Each row has a name. After each piece below comes the name of the row it's from, unless a question asks for something else. Each question is about the rows just above it.

[155 170 145  70 169 160 146 130 132  88 163 107  79 114 122 115 146  98
 175 147 135 143 104 119] = z_776
[ 78  79 151  78 134 140 154 157 149 108 139  95 111 107  85 144 153 170
  88 165  93  83 159  89] = z_413
[155 170 140  70 169 160 146 130 132  88 163 107  79 114 122 159 146  98
 175 147 135 143 104 119] = z_454
z_776 without one entry, shuffled: [130 143 115 146  88 163 146 160 122 132 135 107 119 147 169 145 104  70
  79  98 170 175 155]. Gone: => [114]
Shuffled z_413 with one entry gone: [ 85  88  78 159 170 151 134 165  95 153  79 144 139  78 140  93 108 157
 111 154 107  89  83], missing => [149]
Which entry of z_413 is missing from [ 89 154  85  78 170  79 165 151 108 107 134 157 153  93  95  78 149 139
  83 140 144 111 159]? => [88]
z_776 without one entry, shuffled: [143  70 160 135 107 115 145 175  79 146 122 130 147 169 170 114  98 119
 163 146  88 155 132]. Gone: => [104]
find: [ 78  79 151  78 134 140 154 157 149 108 139  95 111 107  85 144 153 170
  88 165  93  83 159  89] => z_413
Which entry of z_413 is missing from [157 154  83  78 170 139  85  89 149  88 151 108 111 159  78 153  95 144
 140 134  93 165 107]? => [79]

[155 123 121 131 113 148 126 107 144 127 159 124 130 123 144 139 108  91
 137  57 130 139  98 138 127 113 108 155 154  97 131 130 105 132 109 107
 106 128 137 125  97] -> z_238
[112 130 135 129 130 119 160 135  99 133 141 143  66 115 125 133 132 189
 134 148 178 121 141 178 140 188 113 122 130 143  97 135 108 126 129 127
 116 133  96 126 129] -> z_967
[120 141 137 124 111 133 117 142 117 117 142 119 157 129 153 140 104 147
 150 155  95 128  94 149 109 158 154 131 126 143 117 130 108 125  92 110
 132 129 155 118 125] -> z_181
[133 143 117 112 113 132 122 136 139 127 141 125 139 134 134 126 141 143
 114 163 146 128 135  99 153 123  95 127 101 123 124 116 150 136 108 127
 119 130 134 128 111] -> z_655
[151 130 133 144 143 138 122 151 116 127  80 119 128 139 145 123 123  85
 141 145 132 133 107 156 109 167 150 131  91  99 116 131 106 138  90 141
 134 127 142 115 115] -> z_689
[127 119 119 102 126 134 138 157 125 118 123 123 146 126 121 123 140 168
 154  99 124 128  95 153 101 135 124  99 123 123 127 127 144 122  75 107
 126 128 180 114 157] -> z_364
find: [128 135  99 153 123  95 127 101 123 124] => z_655
[133 143 117 112 113 132 122 136 139 127 141 125 139 134 134 126 141 143
 114 163 146 128 135  99 153 123  95 127 101 123 124 116 150 136 108 127
 119 130 134 128 111] is in which row? => z_655
The entry that follows [158]: => [154]
find: [112 130 135 129 130 119 160 135  99 133 141 143  66 115 125 133 132 189
 134 148 178 121 141 178 140 188 113 122 130 143  97 135 108 126 129 127
 116 133  96 126 129] => z_967

[ 93 185 124 116 112 140  98 130 179 131 127 116 130] = z_383
[ 93 185 124 116 130 140  98 130 179 131 127 116 130] = z_863
[154  77 159 111 155 124 152 123  77 153 130 141 103] = z_37
[ 84 189 153  97 121  85 128 140 131 105 120 119 150] = z_21
[154  77 124 111 148 124 152 123  77 153 130 141 103] = z_511
[120 191 152  95 122  86 127 140 131 106 120 119 150] = z_951
[128 137 131  96 134 151 141 126 139 183 135 128  76] = z_524
[146 178 103  83 134 127  84 112 100 135 119 136 137] = z_846
[117  95 118  98 139 150 141 124 126 184 135 132  76] = z_675
[120 189 153  97 121  85 128 140 131 105 120 119 150] = z_426
[103 170 130 156 106 136 104 132 180  98 126 115 154] = z_268
Which entry of z_37 is missing from [155 141 111 130  77  77 123 153 159 152 124 103]? => [154]
The row with [120 189 153  97 121  85 128 140 131 105 120 119 150] is => z_426

[130 135 135 133 132 134 118 136 120 118 122 122 137 134 133 132 132] -> z_748
[131 131 131 136 132 133 118 132 117 117 123 122 132 132 134 127 133] -> z_297
[105 106 107 110 104  96 184 105 187 193 157 155 100 107  91 126 104] -> z_827
[102 100 169 128 131 131 122 129 120 120 126 127 129 129 133 127 130] -> z_550
[117 139 139 138 133 135 116 140 125 122 120 110 142 138 127 131 135] -> z_390
[150 143 141 137 143 148  94 142  89  85 111 120 146 140 154 133 140] -> z_890
[173  92  92 100 126 119 135  88  99 110 142 162  86 101 152 102 125] -> z_402
[169 102 100  99 118 115 153  97 124 131 148 182  95 102 140 125 109] -> z_994
Right after [162] comes => [86]
Which row holds [173  92  92 100 126 119 135  88  99 110 142 162  86 101 152 102 125]? => z_402
The row with [169 102 100] is => z_994

[130 134 135 193 131 145 129] -> z_503
[133 133 136 134 134 130 132] -> z_348
[131 128 131 148 139 129 139] -> z_143
[133 133 136 134 150 130 137] -> z_942
The entry that follows [128]: => [131]
z_348 without one entry, shuffled: [134 134 133 133 136 130]. Gone: => [132]
Shuffled z_503 with one entry gone: [145 130 193 129 131 135], missing => [134]
Which row holds [133 133 136 134 134 130 132]? => z_348

[152 131 109  87  72  61  58]  z_63
[183 167 146  69 102  84  68]  z_581
[128 149 171 191 195 198 192]  z_784
[114 192  76  64  59  61  70]  z_680
[128 149 171 185  59  61  70]  z_992
[190 197 196 188 174 157 133]  z_606
[128 186 171 185 195 186 191]  z_427
Right after [64] comes => [59]
The entry that follows [190]: => [197]
Which entry of z_784 is missing from [128 191 198 149 195 171]? => [192]
Shuffled z_581 with one entry gone: [167  69 183 102 146  84], missing => [68]

[145 120 141 103 126 131 128  88 123 134  97 149 127 122 155 133 116 127
 114 114 126 135 102 108 139  93 127 137 103 135  74 140 103 125 128 131
 106 128 112 147 158 110 116 142 133  67 113 103 107 119] : z_917
[138 119  97 136  97  98 122 127 104 111 131 156 129 138 117  95 128 130
 123 124 139 134 146 121 160 129 130 130  74 135 103 140  94 101 154 138
 160  80 147 136 108 122 132 142 137 137 175 132 122 134] : z_225
[128 121 116 124 120 142 123 146 131 122 134 125 130 132 133 126 109 108
 111 122 148 113 107  95 166 101 115 124 101 135 123 136 104 134 146 141
 159  91 117 139  99 120 128 129 142 129 145 141 116 125] : z_22
find: [ 98 122] => z_225
Shuffled z_225 with one entry gone: [103 122  97 142 130 135 137 137 156  95 132 108 123 134 129 138 122 131
 134  98 119 138  94 130  97 104 128 147 111 124 146 117  80 121 122 160
 175  74 136 132 154 127 140 129 136 160 138 101 130], missing => [139]
Which row holds [ 74 135 103 140]? => z_225
find: [128 121 116 124 120 142 123 146 131 122 134 125 130 132 133 126 109 108
 111 122 148 113 107  95 166 101 115 124 101 135 123 136 104 134 146 141
 159  91 117 139  99 120 128 129 142 129 145 141 116 125] => z_22
What comes right after [166] in the named rows? => [101]
Which entry of z_917 is missing from [112 103 114 113 103 141 135 155 127 126 122 125 103 128 110 135 119 128
  88 131 126 137 147 106 134 158 107  67  93 127  97 142 103 114 102 133
 127 128 108 131 116 116 123 133  74 140 149 145 139]? => [120]

[122 143 137 136 139 137 138 137 138 139 138 131 136 136 138 139 133 138
 136 136 139 138 139 138 138 138 138 137 138 138 137 134 138 139 137 122
 137 139 137 139 136 139 137 137 136 137 137 137 137 139 137] -> z_855
[127 139 134 134 138 141 138 138 138 140 137 131 135 138 134 139 133 136
 138 138 137 144 138 140 137 135 135 139 143 137 135 133 138 141 136 121
 139 137 137 139 137 138 138 138 135 142 137 133 135 136 139] -> z_780
[121 133 132 131 138 141 137 140 135 138 136 130 131 137 132 139 135 135
 138 137 137 147 140 142 137 133 132 143 150 138 133 130 142 140 134 122
 137 137 135 137 133 141 135 136 136 147 135 131 133 132 143] -> z_835
[135 137 147 140 142 137 137 137 140 137 139 131 140 138 140 136 133 138
 135 138 138 136 138 137 136 138 140 138 135 139 141 143 135 137 138 121
 137 139 140 140 137 136 138 138 137 136 140 140 140 139 136] -> z_431
[125 144 135 134 138 137 137 138 138 138 137 131 135 138 135 139 134 136
 139 138 136 138 138 139 139 137 137 141 137 136 136 135 139 139 137 122
 136 138 136 137 136 140 137 136 136 139 136 135 136 136 141] -> z_764
[125 150 136 135 138 140 138 138 136 138 137 131 137 139 136 137 133 136
 139 139 134 138 137 138 137 136 138 138 139 137 136 137 137 140 137 121
 138 139 136 138 137 137 136 137 137 139 137 140 138 137 137] -> z_565
[127 202 147 152 136 137 138 135 141 137 137 132 150 139 142 134 132 143
 135 139 136 134 135 136 138 141 145 135 132 136 143 161 134 135 142 121
 135 137 140 136 143 135 137 137 137 133 141 149 143 143 133] -> z_313
[127 137 133 132 139 138 136 139 135 137 137 131 134 136 133 139 133 135
 139 136 137 145 140 140 136 135 134 139 143 138 134 132 141 141 134 122
 139 138 135 138 135 140 135 137 136 143 136 133 135 134 141] -> z_489
Right after [152] comes => [136]
find: [121 133 132 131 138 141 137 140 135 138 136 130 131 137 132 139 135 135
 138 137 137 147 140 142 137 133 132 143 150 138 133 130 142 140 134 122
 137 137 135 137 133 141 135 136 136 147 135 131 133 132 143] => z_835
find: [137 137 147 140 142] => z_835
[122 143 137 136 139 137 138 137 138 139 138 131 136 136 138 139 133 138
 136 136 139 138 139 138 138 138 138 137 138 138 137 134 138 139 137 122
 137 139 137 139 136 139 137 137 136 137 137 137 137 139 137] is in which row? => z_855
Which row holds [125 150 136 135 138 140 138 138 136 138 137 131 137 139 136 137 133 136
 139 139 134 138 137 138 137 136 138 138 139 137 136 137 137 140 137 121
 138 139 136 138 137 137 136 137 137 139 137 140 138 137 137]? => z_565
Which entry of z_780 is missing from [138 139 133 138 137 137 135 134 141 139 140 139 135 144 137 135 139 140
 133 142 136 138 135 138 136 138 134 137 143 138 138 137 139 138 133 134
 136 138 138 139 138 137 141 135 121 135 137 137 127 138]? => [131]

[105 121 148 153 103] -> z_858
[130 107 142 113 112] -> z_913
[116 107 143 136 115] -> z_200
[152 109 142  82 122] -> z_895
[113  98 132 145 123] -> z_467
[ 89 107 129 192 136] -> z_823
[152 103 142  82 122] -> z_722
[116 106 143 136 115] -> z_688
[155  96 139  85 135] -> z_136
[113 111 136 146 132] -> z_703
Which entry of z_136 is missing from [ 96 139 155 135]? => [85]
Shuffled z_895 with one entry gone: [122 142 109 152], missing => [82]
Shuffled z_913 with one entry gone: [112 142 107 113], missing => [130]

[110 124 140 162 175 136 157 165 143 166 116 160 119] -> z_481
[131 124 126 126 127 134 126 133 107 114 136  88 115] -> z_888
[117 117 127 150 171 112 134 125 136 167 105 146 105] -> z_428
[160  80  92  95 140 130  67 151 135 113 177 125 148] -> z_163
[118 118 127 147 168 115 133 126 127 102 133  89 115] -> z_668
z_888 without one entry, shuffled: [134 126 131 126 124 107  88 127 133 114 136 126]. Gone: => [115]
z_481 without one entry, shuffled: [140 119 175 160 165 110 116 143 157 124 162 136]. Gone: => [166]
Which entry of z_668 is missing from [127 127 102 118 118 115 133 115  89 168 133 147]? => [126]
The entry that follows [143]: => [166]

[186 162 140 139] = z_70
[ 69 126 179 124] = z_246
[100  84 112  87] = z_907
[118 107 167 201] = z_842
[151 145 108 153] = z_424
[ 74 136 137 135] = z_624
[119 153 152 119] = z_845
[186 101 142 124] = z_147
[100 168 143 127] = z_692
z_70 without one entry, shuffled: [139 186 162]. Gone: => [140]
Which entry of z_424 is missing from [108 153 151]? => [145]
z_624 without one entry, shuffled: [135 137  74]. Gone: => [136]
Shuffled z_147 with one entry gone: [142 101 124], missing => [186]
z_907 without one entry, shuffled: [ 84  87 112]. Gone: => [100]

[175 120 168 140  95  90 118 132  99 173 103 145  78 183] : z_515
[ 94  82 161  84 155 166 172  89 159 137  88 167 102 137] : z_587
[103 129 156 152  70 132 133 133 166 151 145  67  88  89] : z_9
[112  67 150 172 102 147 133 133  85 100 171 159 134 142] : z_215
[110 161 140  85 119  93  93 167  98 157 178 112 117 131] : z_936
[161 140 110 145 138 116  67 146 152  97 145 141  71 145] : z_740
[157 124 137  93 111 175 140 154  92  84 157 137  95 112] : z_175
Which row holds [110 161 140]? => z_936
[102 147 133] is in which row? => z_215
find: [103 129 156 152  70 132 133 133 166 151 145  67  88  89] => z_9
find: [137  93 111 175 140 154  92  84 157] => z_175
Right after [92] comes => [84]
Which entry of z_740 is missing from [138 110 141 146 145 145 116 152  97  71 145 161  67]? => [140]
The entry that follows [99]: => [173]

[169 121 133 154 153 141 144  93  98 122 168 127 107 144 105  98 147  80] = z_206
[144 118 121 116 115 125 138 119 118 106 118 139 129 123 125 106 139 128] = z_513
[102 108 163  98 147 180 108 146 121 131  93 183 157  98 138 173 114 107] = z_966
[121 115 115 128 150 149 130 115  87 140 130 118 130 144 142 118 130 105] = z_538
[130 111 171 124 164 158 102 101 129 115 107 146 165 104 136 147  80 154] = z_939
find: [121 116 115] => z_513
Which entry of z_538 is missing from [142 115 130 105 115 118 150 130 128 130 118 115 121 140  87 149 130]? => [144]

[134 131 128 125 121 120 115 131 129 120 116 118 138 138 113 123 116 142
 104 122  94 105 153 149 106 152 109 124 128 146 129 132 146 130 137 132
 116 143 125] : z_961
[143 127 157 114 136 111 130 136 176 133 144 124 111 146  98 119 139 116
 103 119  94 106 128 144 113 171 153 120 130 155 113 174 146 107 141 123
 104 139 123] : z_14
[134 127 154 120 119 123 133 128 137 131 136 134 132 142 103 122 133 123
 100 118 102 109 145 149 130 139 136 130 128 147 121 135 148 125 135 127
 108 127 135] : z_16
[108 122  80 125  91 149 110 139  81  91 109 121 144 116 147 154 110 149
 122 123 119 143 140 115 140 107 131 132 141 123 155  99 123 181 139 120
 146 104 144] : z_278
[111 128  93 132 115 139 118 127  99 117 114 127 144 115 141 136 114 145
 134 130 134 134 136 120 132 106 105 131 129 112 141 104 122 150 119 130
 142 117 133] : z_98
z_278 without one entry, shuffled: [ 91  91 149 123 146 149 147 125 108 104 139 144 116 132 122 139 121 109
 141 123 140 110 120 155 110 144 119 140 107  81 123 181 115 154  80 143
 131 122]. Gone: => [99]
find: [134 127 154 120 119 123 133 128 137 131 136 134 132 142 103 122 133 123
 100 118 102 109 145 149 130 139 136 130 128 147 121 135 148 125 135 127
 108 127 135] => z_16
z_961 without one entry, shuffled: [104 138  94 129 142 115 131 131 128 120 118 137 116 121 106 146 143 120
 123 109 129 113 149 152 125 124 132 138 146 153 116 125 128 132 105 130
 116 134]. Gone: => [122]
z_961 without one entry, shuffled: [143 121 146 131 128 115 116 109 116 128 123 118 120  94 129 106 122 146
 132 113 125 134 138 116 137 130 105 142 104 120 138 129 152 149 132 125
 131 124]. Gone: => [153]
Shuffled z_16 with one entry gone: [127 154 108 109 135 136 119 139 122 137 135 128 147 121 125 130 130 149
 123 132 127 123 136 127 142 133 134 128 103 133 120 148 118 134 135 131
 100 145], missing => [102]
Which entry of z_961 is missing from [138 122 134 138 125 153 130 116 125 129  94 142 129 152 132 121 143 132
 149 106 137 146 120 128 131 105 124 109 116 115 123 120 118 146 128 116
 104 131]? => [113]

[139 126 134 152  71 124  99 105 110] : z_573
[152 125  78 107 132 107 126 107 106] : z_938
[137 143  84 163 106  77 129 116  66] : z_19
[133 133 153 125 124 107 132 107 106] : z_406
[153 125 124 107 132 107] is in which row? => z_406
The entry that follows [99]: => [105]
Which entry of z_406 is missing from [107 132 153 124 133 106 107 133]? => [125]
z_19 without one entry, shuffled: [137  66 143 163 129  84 116  77]. Gone: => [106]
The row with [152 125  78] is => z_938

[144 114  62 109  99 122 113 121 163 154  79 112 162  63 104 163 111 152
 119  99]  z_500
[ 97 109 110 147 108  85  93 128 120 120 118 192 169  54 100 169 111 156
 117  92]  z_148
[102  96 113 146 112 100 105  93 121 109 120 170 159  73 109 157 112 149
 121 103]  z_817
[108 120 147  85  86 192  99 128  97  93 110 118 152  84 113 151 115 128
 128 109]  z_639
[105 101 115 144 114 105 109  99 122 113 121 163 154  81 112 152 114 146
 122 107]  z_666
What comes right after [162] in the named rows? => [63]
Which entry of z_500 is missing from [112 163  62  99 152 121 114  99 119 162 154 163  79 109 122 113 104 111
 144]? => [63]
find: [ 93 110] => z_639
The row with [144 114 105 109  99 122 113 121 163 154  81 112] is => z_666
find: [ 97 109 110 147 108  85  93 128 120 120 118 192] => z_148
What comes right after [151] in the named rows? => [115]

[153 154  97  98 109 107 160  85 102 138  81 155  86 112 163 172 160  87
  87  80  82 133 122]  z_192
[ 66 169  64 130  67 145 191  68 128  88 178 139 146 139 133  69 192 102
 167 130 147 108 152]  z_578
[ 68 137 186  64  81 109 107  93 180 166  87 147 109 123 138  87 124 110
 119 128  76 149 136]  z_12
[156 143 117  92 158 136 144 165 104 140 175 138  78 100 129 138 192  96
 181 133 120  80 124]  z_209
[146 141 151 104 164  87 185 132 120 110 128  94 113  65 185 191 165 188
 110 121 187 170 148]  z_338
[ 66 169  64 130  67 145 191  68 128  88 178 139 146 139 133  69 192 102
 167 130 147 171 151]  z_410
[153 154  97  98 109 107 107  85 102 138  81 155  86 112 163 167 160  87
  87  80  82 133 122]  z_74
The entry that follows [170]: => [148]
Right after [96] comes => [181]

[133 128 115 116 132 134 118 131 118 125 128 119 131 127 113 133 112 128
 126 139 139 136 119 122 130 124 136 131 117 123 131 132]  z_731
[138 141 120 126 119 123 110 105  97 131 126 125 137 136 117 139  93 115
 107 129 122 128 118 100 155 130 132 125 117 137 142 139]  z_484
[120 135 119 188 112  95 135 106 153  99 146 130 129 139 165 116 123 109
 121 112 112 138 139  90 128 136 121 126 138 148 107 152]  z_124
[136 118 124 107 144 164 117 160 113 164 126 118 128 112 107 132 129 149
 147 148 145 126 122 152 106 126 132 134 119 116 127 112]  z_714
[115 147 123 127 119 107 134 102 131  97 121 133 127 156 133 133 113 113
 108 123 124 133 125 112 173 122 132 124 125 136 141 155]  z_154
[132 117 116 164 113 110 103 120 139  94 147 130 147 139 126 116  89 123
 107 123 122 154 124  94 107 161 134 124 115 158 126 139]  z_337
[105 127 117 115 137 115 145 131 149 106 123 127 123 155 126 126 143 132
 127 132 146 162 125 152 138 120 145 130 120 123 134 156]  z_964
Shuffled z_124 with one entry gone: [121 165 109  95 129 148 120  90 139 128 106 152 126 153 138 188 112  99
 139 135 135 112 123 116 136 121 119 112 138 107 146], missing => [130]
Which row holds [136 118 124 107 144 164 117 160 113 164 126 118 128 112 107 132 129 149
 147 148 145 126 122 152 106 126 132 134 119 116 127 112]? => z_714
Where do [131  97] appear? => z_154
z_731 without one entry, shuffled: [116 131 131 127 136 125 128 119 128 122 133 112 139 136 132 139 119 128
 113 134 132 117 118 123 115 124 133 126 131 131 118]. Gone: => [130]

[139 151 191 141] = z_557
[166 150 142 132] = z_975
[156 121 125 128] = z_773
[113 169 136 112] = z_900
[125 111 131 110] = z_996
[136 110 139 111] = z_818
z_996 without one entry, shuffled: [131 111 110]. Gone: => [125]
Where do [110 139 111] appear? => z_818
Shuffled z_818 with one entry gone: [139 111 136], missing => [110]
find: [136 112] => z_900
find: [139 111] => z_818
Shuffled z_900 with one entry gone: [169 113 136], missing => [112]
z_996 without one entry, shuffled: [131 125 110]. Gone: => [111]

